Below are the code and all the weights of a small trained network. Each question names an input and a class and asks about switching units off, where a switched-off unit gives its printed mean instead of its output.

import numpy as np


def w(rows, s, z=0):
    codes = np.array(rows[::2]) - 128.0
    scale = np.full(codes.shape[1], s)
    scale[-1] = z or s
    return codes * scale


def f(y):
    return y / 2 * (1 + np.tanh(0.7978845608 * (y + 0.044715 * y**3)))


def log_softmax(a):
    a = a - a.max(-1, keepdims=True)
    return a - np.log(np.exp(a).sum(-1, keepdims=True))


def net(x, mask):
    res = np.array(x, float).reshape(1, 2) / 4 @ E
    y = f(res @ A[0][:, :-1].T + A[0][:, -1])
    res = res + np.where(mask, y, B[0][:, -1]) @ B[0][:, :-1]
    return log_softmax(res[-1] @ U[:, :-1].T + U[:, -1])


A, B = {}, {}
E = w([
[188,186,196,128,90,255,134,145,69,85,85],'x0',
[116,76,81,42,88,170,24,179,168,181,77],'x1',
],0.0075)
A[0] = w([
[145,106,100,26,97,145,19,202,155,199,51,156],'N0',
[119,25,119,34,22,174,103,211,179,154,125,17],'N1',
[83,76,127,128,99,169,7,224,140,226,56,9],'N2',
[201,190,171,119,48,187,114,187,87,80,67,12],'N3',
[38,93,77,84,208,37,179,148,170,210,142,22],'N4',
[22,70,96,139,145,30,115,104,181,175,162,24],'N5',
[158,206,155,98,99,253,142,163,76,96,77,61],'N6',
[171,166,180,209,156,78,234,62,105,129,156,2],'N7',
],0.0051,0.005)
B[0] = w([
[95,173,160,145,167,83,117,118,108,69,149,254],'N0',
[84,142,175,187,188,201,246,50,217,112,100,176],'N1',
[114,139,177,197,185,200,159,78,177,100,91,183],'N2',
[185,51,112,104,101,245,200,135,235,181,63,172],'N3',
[163,56,109,120,94,204,212,138,180,191,81,169],'N4',
[164,60,90,127,90,193,155,132,178,178,76,172],'N5',
[175,62,93,87,71,174,134,142,152,172,85,201],'N6',
[108,132,191,211,190,230,248,21,255,92,86,171],'N7',
],0.012,0.0059)
U = w([
[80,161,197,192,220,149,137,50,172,39,114,48],'0',
[198,51,52,90,51,163,129,155,168,248,77,63],'1',
[94,192,92,70,106,68,69,200,16,67,201,251],'2',
],0.011)

Each question gives the input, the list of numbers given to net, and the class t.
The units are the neurons (one row each of A and B). Each row of codes is followed by its name. A weight is (code - 128) times the scale printed after its matrix; where a second scale follows, it is the last column's (A, B and U).
mask holds one flag per neuron, in row order. A switched-off neuron (its flag False) gives its mean, the last column of its row in B, instead of its output. The means were averaged over made-up inputs and are rounded, as every weight is.
A unit's drop is (log p(t) with every unit on - log p(t) with that unit switched off) / (log p(t) with every unit on - log p(t) with every unit switched off).
The circuit of an input: a set's keep is (log p(t) with only the set's units on - log p(t) with every unit switched off) / (log p(t) with every unit on - log p(t) with every unit switched off). Starting from all 8 units, units are removed one at a time, each time the one whose removal leaves the highest keep (on an exact tie, the one counted first), for as long as the keep stays at least 0.8.
circuit, biggest first: the units of the circuit, biggest drop first
k most important neurons: the k neurons with the biggest drops, biggest first
drop of u: that unit's drop, to one decimal
input [3,4], class 0: circuit, biggest first -> (N0)
input [0,-3], class 2: circuit, biggest first -> (N1, N2, N3)
input [8,-7], class 1: 2 most important neurons -> (N6, N3)
input [-3,1], class 2: 3 most important neurons -> (N3, N6, N7)
input [6,7], class 0: 3 most important neurons -> (N0, N1, N2)
input [-2,-3], class 2: 3 most important neurons -> (N1, N2, N3)
input [-1,4], class 0: 2 most important neurons -> (N1, N2)
input [8,-6], class 1: 2 most important neurons -> (N6, N3)
input [-7,8], class 0: drop of N0 -> 0.6
input [-6,6], class 0: drop of N0 -> 1.0
input [-6,-5], class 1: drop of N0 -> 0.3
input [-5,8], class 0: drop of N4 -> 0.0
